Below are the code and all the weights of a small trained network. Each question names an input and a target symbol and asks about switching units off, where a switched-off unit gives its printed mean instead of its output.

import numpy as np


def w(rows, s, z=0):
    codes = np.array(rows[::2]) - 128.0
    scale = np.full(codes.shape[1], s)
    scale[-1] = z or s
    return codes * scale


def f(y):
    return y / 2 * (1 + np.tanh(0.7978845608 * (y + 0.044715 * y**3)))


def softmax(a):
    e = np.exp(a - a.max(-1, keepdims=True))
    return e / e.sum(-1, keepdims=True)


def log_softmax(a):
    a = a - a.max(-1, keepdims=True)
    return a - np.log(np.exp(a).sum(-1, keepdims=True))


def net(x, mask):
    ids = ['αβγηθξπτ'.index(c) for c in x.split()]
    T = len(ids)
    res = E[ids] + P[:T]
    u = 0
    for l in range(2):
        q, k, v = (res @ M[l].T for M in (Q, K, V))
        z = softmax(np.where(np.tri(T) > 0, q @ k.T / 2**0.5, -1e9)) @ v
        res = res + np.where(mask[u], z, O[l][:, -1]) @ O[l][:, :-1]
        u += 1
        y = f(res @ A[l][:, :-1].T + A[l][:, -1])
        res = res + np.where(mask[u : u + 12], y, B[l][:, -1]) @ B[l][:, :-1]
        u += 12
    return log_softmax(res[-1] @ U[:, :-1].T + U[:, -1])


Q, K, V, O, A, B = {}, {}, {}, {}, {}, {}
E = w([
[106,204,133,138],'α',
[193,154,231,211],'β',
[51,112,110,190],'γ',
[108,198,140,143],'η',
[57,205,122,75],'θ',
[44,216,113,71],'ξ',
[102,213,134,133],'π',
[181,148,191,252],'τ',
],0.015)
P = w([
[11,150,175,189],'0',
[184,143,34,117],'1',
[43,99,165,147],'2',
[172,115,33,94],'3',
[85,104,150,166],'4',
[165,98,34,96],'5',
[82,130,138,141],'6',
[178,85,45,136],'7',
[104,164,131,121],'8',
[182,67,52,132],'9',
[118,196,127,77],'10',
[181,70,46,124],'11',
[152,195,129,92],'12',
],0.011)
Q[0] = w([
[111,125,50,178],'L0H1',
[109,166,248,162],'L0H1',
],0.013)
K[0] = w([
[126,39,95,172],'L0H1',
[101,255,137,73],'L0H1',
],0.0096)
V[0] = w([
[92,102,72,153],'L0H1',
[122,2,129,225],'L0H1',
],0.0078)
O[0] = w([
[98,99,8,150,252],'L0H1',
[115,39,124,101,140],'L0H1',
],0.013,0.0037)
A[0] = w([
[74,206,186,175,204],'L0N1',
[148,172,66,136,218],'L0N2',
[85,94,136,23,243],'L0N3',
[83,85,210,163,60],'L0N4',
[76,188,24,82,121],'L0N5',
[168,74,131,126,1],'L0N6',
[148,89,23,126,245],'L0N7',
[90,51,122,181,65],'L0N8',
[90,132,186,195,160],'L0N9',
[212,98,117,181,100],'L0N10',
[183,251,145,135,121],'L0N11',
[107,138,169,202,58],'L0N12',
],0.012,0.0024)
B[0] = w([
[91,155,165,118,211],'L0N1',
[108,1,94,74,182],'L0N2',
[186,197,111,181,157],'L0N3',
[75,142,210,143,135],'L0N4',
[132,71,167,178,252],'L0N5',
[138,185,154,143,129],'L0N6',
[77,4,51,154,227],'L0N7',
[142,187,186,124,189],'L0N8',
[51,147,139,160,157],'L0N9',
[193,81,104,156,135],'L0N10',
[138,60,170,90,204],'L0N11',
[116,184,133,149,149],'L0N12',
],0.0073,0.017)
Q[1] = w([
[145,112,139,3],'L1H1',
[64,27,137,171],'L1H1',
],0.0035)
K[1] = w([
[88,54,179,41],'L1H1',
[62,37,4,190],'L1H1',
],0.0022)
V[1] = w([
[96,189,167,126],'L1H1',
[21,105,151,254],'L1H1',
],0.0059)
O[1] = w([
[214,150,120,160,68],'L1H1',
[180,207,85,11,251],'L1H1',
],0.011,0.022)
A[1] = w([
[114,74,29,138,131],'L1N1',
[108,106,164,15,255],'L1N2',
[185,130,135,117,139],'L1N3',
[201,184,138,140,116],'L1N4',
[185,94,122,156,122],'L1N5',
[211,139,182,105,83],'L1N6',
[141,17,75,141,31],'L1N7',
[145,29,93,123,131],'L1N8',
[96,101,167,245,23],'L1N9',
[144,153,90,133,111],'L1N10',
[137,151,90,184,181],'L1N11',
[143,99,148,148,70],'L1N12',
],0.012,0.0046)
B[1] = w([
[222,45,49,67,223],'L1N1',
[152,143,56,242,254],'L1N2',
[80,129,135,221,130],'L1N3',
[121,2,22,106,138],'L1N4',
[219,145,190,131,128],'L1N5',
[94,173,131,141,140],'L1N6',
[6,197,207,103,202],'L1N7',
[79,205,251,85,197],'L1N8',
[128,95,156,198,128],'L1N9',
[161,103,206,56,132],'L1N10',
[203,169,246,29,125],'L1N11',
[116,176,187,114,125],'L1N12',
],0.0068,0.035)
U = w([
[169,241,154,105,203],'α',
[80,146,130,203,160],'β',
[94,65,108,225,236],'γ',
[204,30,59,172,254],'η',
[141,116,131,84,59],'θ',
[255,128,136,65,164],'ξ',
[156,117,133,139,17],'π',
[165,123,141,128,50],'τ',
],0.008,0.0037)

Each question gives the input, a string of symbols that net reads in full, and the target symbol t.
The units are the heads (2 rows each of Q, K, V and O) and the neurons (one row each of A and B). Each row of codes is followed by its name. A weight is (code - 128) times the scale printed after its matrix; where a second scale follows, it is the last column's (O, A, B and U).
mask holds one flag per unit, layer by layer, with each layer's heads first. A switched-off unit (its flag False) gives its mean, the last column of its rows in O or B, instead of its output. The means were averaged over made-up inputs and are rounded, as every weight is.
A unit's drop is (log p(t) with every unit on - log p(t) with that unit switched off) / (log p(t) with every unit on - log p(t) with every unit switched off).
The circuit of an input: a set's keep is (log p(t) with only the set's units on - log p(t) with every unit switched off) / (log p(t) with every unit on - log p(t) with every unit switched off). Starting from the 12 units with the biggest drops (on a tie, the unit counted first), units are removed one at a time, each time the one whose removal leaves the highest keep (on an exact tie, the one counted first), for as long as the keep stays at least 0.8.
units of the circuit, in order: the units of the circuit, biggest drop first
unit that matters most: the unit with the biggest drop
k most important neurons of layer l: the k neurons of layer l with the biggest drops, biggest first
drop of u: that unit's drop, to one decimal
input ξ ξ γ γ γ γ γ θ γ γ γ ξ γ, target η: 3 most important neurons of layer 1 : L1N7, L1N8, L1N1
input γ β β θ τ γ γ η γ ξ γ τ, target ξ: units of the circuit, in order : L1N2, L0N10, L1N5
input ξ α ξ ξ β θ η θ, target η: units of the circuit, in order : L1N7
input π ξ τ θ ξ η θ, target β: 2 most important neurons of layer 1 : L1N1, L1N8
input γ θ α γ ξ τ α γ η π, target θ: units of the circuit, in order : L1N8, L0N7, L0H1, L1H1
input θ η θ τ γ ξ θ ξ ξ α α, target β: units of the circuit, in order : L1N1, L1N8
input γ γ τ α θ ξ η η ξ, target β: 4 most important neurons of layer 1 : L1N1, L1N2, L1N8, L1N4
input α τ α α ξ θ, target ξ: 3 most important neurons of layer 1 : L1N2, L1N7, L1N11
input α γ γ τ α ξ γ γ η π ξ θ ξ, target γ: 2 most important neurons of layer 0 : L0N11, L0N2
input γ γ η π γ β, target η: units of the circuit, in order : L1N7, L1N8
input β γ π γ β β, target η: units of the circuit, in order : L1N8, L1N7
input α γ ξ τ π θ α η γ γ ξ θ π, target β: units of the circuit, in order : L1N1, L1N8
input θ β η ξ, target η: 3 most important neurons of layer 1 : L1N7, L1N8, L1N4
input ξ γ γ γ τ γ β, target α: 3 most important neurons of layer 0 : L0N9, L0N7, L0N1
input γ θ π, target α: units of the circuit, in order : L0N7
input α ξ θ γ α θ α ξ ξ, target γ: 3 most important neurons of layer 1 : L1N1, L1N8, L1N2
input θ ξ ξ γ γ α π ξ θ π α τ θ, target γ: 4 most important neurons of layer 1 : L1N1, L1N2, L1N8, L1N7
input η γ γ γ α, target α: 2 most important neurons of layer 0 : L0N7, L0N5
input θ α η α τ τ π θ π α θ, target γ: 4 most important neurons of layer 1 : L1N1, L1N8, L1N7, L1N2
input γ α ξ γ γ γ θ η γ θ ξ α, target θ: unit that matters most : L1N7
input η α β ξ, target η: drop of L1H1 : 0.1
input γ γ ξ, target α: drop of L0N7 : 1.5
